[-240 -202   10  194  134   42  -91   98   22   10    5  130  -73   38
   78 -104   63 -180  -48   22 -155  -73 -108  138   62  -53  -17   31
   21 -110 -102  -42  108  -37  145  207  -89   79   61    0   11] | 0
[ -53  120 -129  119 -425  -71 -230  198 -338   -1 -311  128 -142  214
   84 -111  162 -368    1 -122   50  203  235   20   45  -68   85   40
  -92 -162 -121  131  238  243  335  514 -364  143  107  -82  -58] | 7
[ 397  439 -317 -132 -290   27  -84 -553  125   48  -75   59   89  242
  -15   89  304  -43   75   40 -379  330  545 -310  140  -50  376 -184
 -266  194  -68   74  -73 -147 -160   22 -305 -212  -96 -361  -24] | 6
[-166 -313    6  200  247  157   95 -160  -59   58  -34   -8  106 -149
   50   66 -191  -40 -109  185 -144 -297 -344  -14  -43  -23 -161  -63
  248   -9  -49  -73  -44 -166   -8   18  109  -23  -20   53 -160] | 6
[  44  616   57 -181   -5 -221   79  263  -48  -19   41   65  -10  -90
   53   85 -159  188  362 -375  315  260  646   19  -19  193  282 -111
 -333  129  490  416  100  312 -289 -243  161 -144  253   21   79] | 8
[ -22  333  -25    3  139  -75   62  117  119  -75  171  102   39 -163
  155  -35 -102  101  175 -218  228   81  298   83  -15   33  175  -11
 -137  -59  249  109  111   93 -188  -69  179  -30  173   23   53] | 4
[  43 -342 -133  242   28  179   58  -95   30  -56 -187  -18   70   16
  -53   19   35 -122  -74  238 -536 -168 -290 -130  -55 -110 -266   72
  139 -140  -74   -8  -52 -195  261  188 -276   94 -131  -82  -66] | 8
[-275 -114  123  183  192   10   26  156   50   -1   52   70  -42  -69
   50 -118  -90  -80   -4  -81  -61 -149 -178  165  -18  -21  -96  -39
   20 -197   37  -11  160   37   54  105  -61   85  104   96   52] | 1
[ 348  590  -97 -237  -83  -45  197 -289   44   56    9  -51  227  -82
   46  235 -173  353  265 -160  202  159  471 -255   23  112  302 -187
 -174  279  350  290  -47   65 -476 -358  311 -282   76 -117 -102] | 10
[ 241  379  -78  -96   -2  -35   49 -240  337  -21   38   31  141   -7
   46   25  165  218  160  -69 -169  210  351 -143   39   40  242 -111
 -303   28  224  127   16 -117 -175 -150  -99 -133  -11 -213   78] | 9
[ -34 -235 -141  201  130  177   92 -319   66   66   21   58  113   20
   31   63   11  -48 -132  279 -397 -176 -204 -130   62  -70  -48  -97
  170  -20 -139 -100  -30 -230  -41  128   60  -83  -60 -105 -117] | 5
[ 381  803  -11 -313 -259 -255   60   32   64    7 -140 -131   73  -22
  -28  184  -90  296  387 -332  295  404  749 -278  -32  174  259  -82
 -392  228  541  415  -41  283 -251 -350  -61 -225  -28 -149  111] | 2
[  17  597   22 -150 -271 -251   -3  257 -179    4 -196  -87  -20  -10
   -3   58 -128   68  284 -383  374  260  546  -46  -70  142  136  -40
 -251   73  413  365  134  459  -80  -76   21  -63  168   -2   40] | 11
[-134  160   98   51  139 -177   58  186   42   71    1   51   66  -52
   71   20 -128   96  180 -218   43   33  322   89   28   71  162 -102
 -146   -4  302  249  122  139 -195  -96   94   37  221   92   95] | 0
[ -78 -267 -119  248 -211   22 -122   35  -97   -2 -243  120  -19   86
   79  -97  147 -314 -114   79 -244   -2  -23   51   48 -154 -102  -22
   20 -157 -156   31   95    6  359  417 -317  158  -18  -71  -62] | 9
[ -59  623   60 -129  -31  -95   10   28 -154  137   62   71    0  -91
   58   76 -250   96  187 -281  511  168  389  -25   41   96  296 -178
  -91  219  262  155   76  372 -277  -42  204 -191  104   44  -77] | 3
[ 173  484  -39   43 -133 -109  -37  -27  305   70  102  138 -128  159
   60   59  171   60  162 -175   -6  305  477  -44  124  -22  362 -176
 -370   94   89   99  129   13 -256    1 -227 -117   57 -211  162] | 8
[ 239  221  -69    2   72   45   36 -132  396  -29  192   72   50   58
   50   96  207  134  104  -20  -83  120  136 -121   54  -96  221 -173
 -230   61   -7  -86   -5 -162 -286 -119  -95 -144  -16 -185   50] | 8
[-443 -106   23  136   13   19   40  228 -519   78 -156   20   35 -145
   98   30 -365 -101  -22 -110  246 -227  -99  202  -62  113 -156  -32
  228   14  127  202  164  338   55  152  316   22  272  210 -186] | 10
[ -43 -182 -175  121  111  210  125 -347   49   79   48   59  151  -22
   41   69  -84  -27  -66  284 -389 -156 -203 -127   80 -114  -66  -46
  159   39  -68  -77  -29 -244  -65  121   26  -54  -50 -103 -158] | 10
[ -79  -11  -68   95 -171   -5  -60   74 -165    3 -199   24   18    7
    8  -76   45 -187    3  -42  -86   44   87  -17    4  -78  -33   20
   -9 -182   24  149  113  117  268  303 -292  174  -41   -3  -42] | 3
[ 304  404  -34 -165   75   -4  220 -276  224   46  113  -92  171 -180
    1  207 -251  331  211  -35   87   55  262 -245  -25   51  100 -215
 -109  217  350  132 -115    0 -422 -411  275 -317  -21  -87  -55] | 3
[  28 -421  -59  194   86  230    9 -204   33  -19 -208  -32   60  -32
   11  -49   84  -83 -151  190 -421 -162 -403  -74  -86 -135 -262    9
  175 -227 -175  -50  -84 -293  247  154 -270  107 -225  -89 -107] | 9
[ 473  540  112 -277  232  -41  456 -160  563  -51  186 -200  446 -333
    0  353 -320  646  405  -95  153   39  253 -427 -158  113  134 -168
 -218  207  645  205 -212  -34 -547 -752  271 -296 -179   40   -4] | 1
[ 404  136 -199  -18 -321   55  -34 -332  129  -38 -240   22   80  162
   69   66  286  -74   54  -14 -308  239  319 -250   65 -114  157  -61
 -203  -50  -68  119  -67 -206   65   80 -429  -11 -164 -273  -39] | 7
[ 273   44  -41   21  200   47  242  -92  292   -9   70  -80  203 -145
  -40  119 -117  197  121   84 -146  -79 -111 -287  -40  -69 -144   36
  -18  -42  186   59 -130  -65  -53 -193 -117  -83 -187  -27  -34] | 8
[-149  -27 -148  192 -311 -115 -132  161 -279   14 -377   50  -24  188
   81  -52  145 -282   -9  -57 -139   90  250    2   39   38   -9   83
  -41 -143    9  261  190  141  354  408 -233  160   73  -84   13] | 5
[ 326  317  -53 -148  -21  -47  236 -116  185  -37 -157 -189  273 -117
  -64  212  -79  291  273  -43 -250  105  283 -360 -119   96   22  -54
 -212   29  463  361  -86  -22 -153 -313 -115 -105  -71 -108   16] | 8
[  94  159 -212  -71  -78   69   16 -252 -212   41 -146   -1   94   61
   27  102   -1   -5   21   57 -135   30  236 -135   97   25  118  -90
    0  151   31  154  -25    8  -59   16  -14 -113   16 -144 -116] | 9
[-140 -167 -171  137  -22  116 -119 -158 -182    9 -128  101   48   32
   74  -39   16 -230 -140  173 -262  -84  -26    8   76  -29  -26  -61
  117  -40 -139  -47   22  -18  206  292  -23  -11   51  -74 -104] | 4
[-208 -591   40  307  113  208  -17   25  -10    2  -75   82   -2  -66
   37  -83   14 -255 -239  192 -144 -275 -551  102   15 -160 -370   85
  281 -234 -320 -229  -18  -84  366  326  -91  190 -140   78 -139] | 2
[-127 -259 -142  251   71   79 -139  -45   -5   20   26  211 -145  212
  122  -86  213 -295 -120   97 -240  -14  -40   52  165 -159   63    9
   54 -159 -314 -129   94 -170  147  368 -256   71  -32 -126  -13] | 3
[  41 -132  -46   61  219  165   25 -264  388  -71   87   75  133  100
   96   -3  195    9  -11  138 -451  -96 -154  -85   60 -128    3  -62
  -53 -162 -197 -105  -15 -383  -57  -43 -101   24  -64 -161    1] | 11
[-157 -495   73  249  519  231  286    3  171  -19  131 -125  176 -293
  -38   71 -249  142 -114  253 -362 -471 -662  -63 -185   -5 -527  108
  316  -70   91  -77 -132 -183   71 -172   96   52 -139  128  -67] | 8
[-378 -520 -182  363 -213  113 -379  -61 -156   81 -162  246 -285  357
  180 -229  435 -637 -326  197 -417  -31 -197  246  232 -162  -59   53
   93 -315 -630 -162  172 -166  529  754 -448  247   16 -213   33] | 1
[ -22  -79 -277  167 -363  114 -217 -249 -284   65 -260  184 -140  274
   68    2  281 -330 -155   88 -190  107  206   25  167  -46  121 -171
   12   78 -301    2   53    0  136  413 -160  -48   78 -234 -150] | 8
[-143   88  123   50  333  -50  215  207  101  -42  129   -3  144 -219
   69   -5 -242  160  121 -106  -68 -147   29   25 -136   93   19  -49
  -38  -71  360  189  100   63 -115 -218  224    4  130  118   41] | 5
[ 160 -293  -91  154   46  148  107 -228  134  -25 -176  -28  153   73
  -12   34   70   -9  -61  157 -414 -112 -214 -148  -33 -103 -169   51
  136 -132  -60   -6  -82 -226  147   62 -189   91 -193 -123  -45] | 1
[-161 -303  -68  278  -76   33 -138   49  -50   11 -184   41  -66   12
   -8 -185  112 -347 -161  175 -394  -71 -277   63  -20 -137 -265   92
   85 -243 -201  -44   64  -55  474  426 -425  165 -135   -6    9] | 9
[ -87  105  -87  134 -242 -104  -24  140 -376   57 -313   51   66   69
   69  -63   11 -192   18 -146  -27  105  273  -37    6   19   14   77
  -17  -92   95  306  177  283  249  315 -219  146   49   38  -64] | 10
[-262    1  103   13  177   30  168  126 -351   72  -74  -64   44 -230
   35   31 -407   89   76  -96   93 -207  -70  104 -108  137 -149   25
  172   22  252  261   70  158 -131 -115  327  -36  217  176 -102] | 0
[ -61  441   32 -147   -9  -73  106  -10 -174   97   76  -31   91 -134
   45   74 -274  135  179 -141  175   48  310 -122   17  120  195 -118
  -78  136  346  254   84  238 -246  -91  120 -158  162   23  -19] | 1
[ 301  141 -213  -86  -70   90   75 -341   33  -16  -77  -48  115    3
  -40  117  -33  169   70  108 -242   58  155 -207  -18   -3   84 -116
  -13  193  120   74 -113 -186 -169 -195   77 -217  -69 -178  -91] | 10
[ 253   83 -305   38 -339  159 -102 -417   47   15 -137  113  -12  211
   37   70  316 -165  -45  133 -349  191  228 -178  147 -136  263 -170
 -108   49 -224  -17  -29 -205   10  219 -290 -105  -98 -341 -113] | 5
[-252  -31  -34  158 -165  -77 -149  251 -373    6 -305   16  -74   53
   27 -101   -6 -299    5 -100  -16   18   48   45  -15   40 -113  120
   31 -233   31  212  178  259  380  423 -280  179   65   15   -5] | 2
[ -63   99  -93  173 -147  -25 -141   -3  -68  -32  -83  135  -87  201
   88  -77  298 -220  -82 -129 -174  105  250   83   65  -28  144 -100
 -149  -55 -143   26  178   62   43  294 -266   72  123 -147   42] | 4
[ 237  194  132 -268  349  -61  434   23  209 -160  143 -396  427 -419
  -89  288 -473  607  303   42  -81 -307  -12 -353 -253  217 -235  -43
  -40  148  676  329 -205  -19 -383 -819  415 -200   47  138   -6] | 11
[-266 -380 -118  261  120  184  -21 -226 -118   44  -59   93   95   56
  127  -36   14 -174 -215  222 -217 -253 -286   25   60  -10 -196   -1
  288  -62 -214 -112   25 -123  166  266   47   10  -44  -17 -126] | 1
[ 431  582  -89 -226  122   37  254 -504  382   72  117 -132  232 -125
    2  294 -121  463  311  -48  -87  118  312 -374  -24   94  229 -172
 -189  279  336  186 -226 -227 -607 -575  221 -349 -100 -188  -24] | 11
[ 381  899    4 -439 -163 -122  138 -175   51   51   26 -140   38 -145
  -75  248 -200  440  406 -350  423  329  610 -223  -44  139  398 -187
 -316  405  486  295 -124  116 -566 -574  127 -333   26 -100   11] | 11
[ 234    8   75  -93  234   78  328  -11  248 -123   -4 -250  307 -249
  -81  196 -273  355  165   92  -98 -246 -227 -222 -194   -8 -242   18
   54   31  287   73 -158 -127 -182 -445  187  -76 -132   87  -53] | 0
[-112   94 -272  106 -461  -28 -229 -113 -436  130 -346  206 -183  325
   93  -34  271 -398  -68  -90 -137  249  402   76  154   19  289  -95
 -104   -4 -226  167  208  106  175  484 -273   52  158 -171  -92] | 10
[ 153  375  -28  -88  155   -7  170 -172  333   31  132   66   90   47
  103  100   27  198  225  -98 -124  134  272 -172   22  102  213  -32
 -241   85  252  141   14  -57 -286 -283   49 -121   28 -160   81] | 1
[-151 -162  -42  189  118    1   19  103    5   27  -44  128  -23    4
  106  -42   19 -102  -11  -14 -158  -79  -24  169   64  -19  -54   44
   -6 -129  -42   85  146  -49   99  146  -13  122  149   -7   26] | 9
[ 121  -33   42  -19  170   88  242 -151  256   12  -70 -210  256 -195
  -89  155 -212  247  101  141 -283 -135 -144 -194 -144   22 -175  -27
   10   41  297   65 -140 -167  -95 -285   80  -66 -158   -8  -34] | 6
[-160 -108  -67  149  -36  107 -100 -136 -256  114 -168   75  -78   73
  126  -13   -2 -144 -119   62  -91  -77  -27   48   67   22   38  -34
  154   10 -194   32   58  -65   37  167    1  -25   55  -36 -101] | 0
[-179  -85  100  129  253  -21   27  160  172   -5  126   68   43  -34
   94  -65 -100   -4   -6  -12   26 -124  -94  107   31  -28  -68  -19
   19  -85   71  -75  113   64    4   37  162   35   88   20   50] | 2
[ 224   55  -25  -16   81   24  259 -130  132    7  -93 -142  248 -167
  -64  102 -113  277  110   35 -193  -44   -3 -222 -100   43 -139   31
  -60  -12  312  201  -85  -61  -40 -258  -12  -56 -156   -5  -21] | 10
[ 458  403  -99 -114  -10  -36  297 -281  420  -22   12 -136  269 -172
   20  249  -77  407  283  -27  -93  114  279 -341  -55  -19  136 -107
 -239   44  416  182 -129 -170 -406 -382  -57 -185 -106 -163   23] | 4
[ -61 -266  -28  224  -30   60  -92   32  -78  -48 -167   17   34   19
    9 -110  114 -209 -168   76 -232 -103 -209   14  -29  -97 -193   47
  130 -141 -133  -54   33    1  359  276 -293  136  -98  -23  -74] | 7
[ -51 -539  -96  271   44  153    6 -164   86   -3 -135  -26   56  -19
   -8  -79  118 -211 -241  338 -459 -254 -492   -8   -6 -197 -328   76
  229 -275 -288 -151  -41 -278  383  270 -195  152 -223  -63  -58] | 3
[  55 -405 -141  249   29  245  -35 -386   75   17 -116   79   46   73
   61   83   77 -108 -205  324 -403 -157 -200  -24   73 -148  -92 -162
  222   36 -329 -202 -101 -393  -12  116   51  -84  -91 -160 -161] | 6
[ -31  203  -45    8    1   -3   68 -115 -128   64  -74   55  108  -54
   91   45 -133   18   92  -64   -5   42  236  -81   25   35  166 -133
   -7    1  179  164   58   78 -119   42   51 -101   79  -25  -52] | 1
[-244  274  135   24  313  -66  184  362  -85   32  206  135   33 -198
  134    9 -319  161  204 -286  467  -50   92  140  -13   63  141   -9
  -22   -3  310  141  228  291 -273 -104  331  -17  263  203  -74] | 10
[ 202  272  -22  -72  318  -80  172 -176  472   43  232  -11  142 -103
   46  139 -113  332  202   59 -100   -9  129 -138    4   76  109 -122
 -173   89  303   86  -64 -180 -331 -410  236 -219    3 -149  106] | 3
[ -89  -98  100   31  214  -32  265  198 -121    0 -136  -92  190 -253
    7   82 -347  139  169  -52   26 -215 -120  -20 -119   97 -209  163
  115  -66  337  272    6   77   -2 -170  235   86  103  206  -78] | 0
[ -78   89  -52    7  126   14   94 -119  -84   26   10  -24  153 -115
   68   43 -225  116   -1   70   55 -165    6  -60   -4   72  -41 -126
  123  105  165  102    7   53 -117 -136  314 -176   68  -11 -105] | 5
[ 340  460  -72 -160 -136 -157  169  -50  110  -18  -85 -112  181 -105
  -42  120  -54  263  315 -179   10  192  487 -280  -58   43  173  -55
 -279   88  456  343  -55  114 -222 -280  -43 -124  -10  -52   42] | 0
[-289 -213  -10  144  113  163   94  -48 -313   97 -133   88   41 -102
  113  -15 -202  -80  -66   75 -131 -132 -126  141   12  -11  -74   75
  226  -80   35   71   30  -13   53  162  166   73  102   58 -117] | 7
[-197 -240 -144  342 -269  126 -451  -90  -44   99  -42  333 -395  412
  120 -280  516 -656 -298   23 -159  167  -84  215  292 -319  108   -4
   -7 -265 -787 -327  153  -30  403  828 -580  159  -88 -226    4] | 0
[ 264   90 -189   97 -254   18  -92 -139  -28  -43 -249   -1   54  122
  -21   15  220 -154   12   17 -267  165  175 -231   30 -121   52   -9
 -112 -102  -63   71    4  -16  173  273 -443   27 -119 -196  -16] | 4
[-102  110  -64   94 -245 -122  -62  168 -258   48 -204   11  -38   67
   37  -57   51 -190   39 -159   46   92  216  -19    4   -5   -3   12
  -66 -119   79  214  152  280  176  279 -243   75   43   10  -40] | 3
[-660 -546  138  378  131  127  -83  258 -582  162 -190  126 -121  -52
   55 -172 -277 -368 -276   48  -22 -319 -439  355    6   -6 -273   54
  418 -175 -159  -53  193  222  353  543   90  225  186  250 -166] | 7
[-249  -52   48  138  273   -6   38  128   36   31  101  108   14  -50
  131  -63  -79  -31   15  -20  -13 -123  -80  126   48   18  -35   47
   23  -45   53    6  106   28   -5   60  130   42  133   50   17] | 9
[ 131 -168  -96  159  104   35  215 -128  132  -26  -87  -67  205  -92
  -30  121  -83   73   45  190 -396 -139  -82 -191  -78  -98 -171   -7
   32  -83  151  117  -68 -165    0  -67 -128   -6 -111  -72  -30] | 6
[-120 -411 -126  323   16   96 -184 -102  125  -25    8  212 -115  225
  196 -153  324 -345 -240  117 -222  -83 -130  160  197 -224  -39   28
   95 -225 -506 -232   74 -256  248  382 -213  165  -41 -131   -5] | 11
[  93 -104 -128   72   62  162   78 -374   59   35  -57  -26  138  -65
   52   54   -6   63  -68  149 -243 -137  -98 -120    5  -30  -87  -64
  133   56  -79  -31 -144 -238  -63 -115  123 -122 -114  -60 -132] | 11
[  71 -160    2  126  359  152   48 -144  321  -48  200   47   15   -3
   36  -27   68  103  -90   81 -220 -177 -257   -5   17  -99  -49  -57
   75   39 -148 -245  -73 -290 -120 -151   -2  -55 -108  -48   -3] | 9
[-396 -163  -14  297 -104  -17 -269  114 -267  105 -174  192 -192  287
  114 -216  294 -401 -200  -91  -86   38   21  242  164 -101   75    3
   19 -229 -353  -46  244   90  282  580 -343  179   63  -60   28] | 11
[  28  490  -66  -64 -214  -15  -51  -89 -169  125    2   67 -113   40
   -3   33  -27  -35   65 -234  206  218  386  -72   45   60  319 -194
 -135  255   98   78   58  251 -170   56  -59 -216   33  -72  -76] | 5
[  67  298   88  -44   70  -25   80   96  327  -46  184   46  -24  -74
   65   16  -52   96  170 -150   52   73  129   42    4   -1  102  -55
 -212  -36  134   21  106  -18 -157 -104   14  -76   83  -60  106] | 1
[ 152  387  -83 -110 -141  -87  114   40   15  -37 -177  -94  150 -108
   -6  141  -74  167  263 -168   48  129  353 -121  -57   88   37  -39
 -201   37  361  333    5  113  -95 -155  -36 -106   40  -44    1] | 8
[-137  185   43    3  -89  -63  115  168 -220   34 -255  -82   75 -173
  -24  -19 -234   53  164 -179    9   11  142    9 -124  132 -118   61
  -26  -45  409  323   89  250  111  -21  -17   23   67  109   -4] | 1
[  36 -186  -96   85   97  129  118 -189  157  -47 -178  -91  222  -75
   19   26   26   25   10  150 -394 -126 -241 -127 -113  -19 -207   64
   89 -198   59   50  -43 -227  162  -11 -126   48 -157  -63  -32] | 1
[ -30  117  -74    3  -39   39  102 -147 -197   71 -140   24  107  -55
   87   45 -155   21  109  -18  -34    7  176  -71   46   70   74  -16
   46  -31  179  227   23   36  -81   65  138  -84   70  -30 -102] | 1
[-159  333   27   37   83 -131    2  136  120   40  113  133   -5    1
  154  -51  -47  -46  171 -236  183  141  343   74   97  -27  180  -31
 -168 -107  134  119  154  156 -116  105   20    3  119    5   64] | 11
[  13 -123  -76   55 -126   -1   38  -29 -228  -13 -267 -103   70   34
  -19    1   37  -60  -13    7 -218  -69   48 -138  -63  -15 -136   -1
   19  -32   88  216  -13   25  132   49 -250   48  -75  -29  -68] | 0
[-274  140   78  156 -120 -108 -168  277  -72   40    0  191 -171   28
  116 -158   19 -227   26 -214  185  155  255  198   63   -2  165   -7
 -165  -77   29   36  251  246  156  314 -111   50  180   39   62] | 6
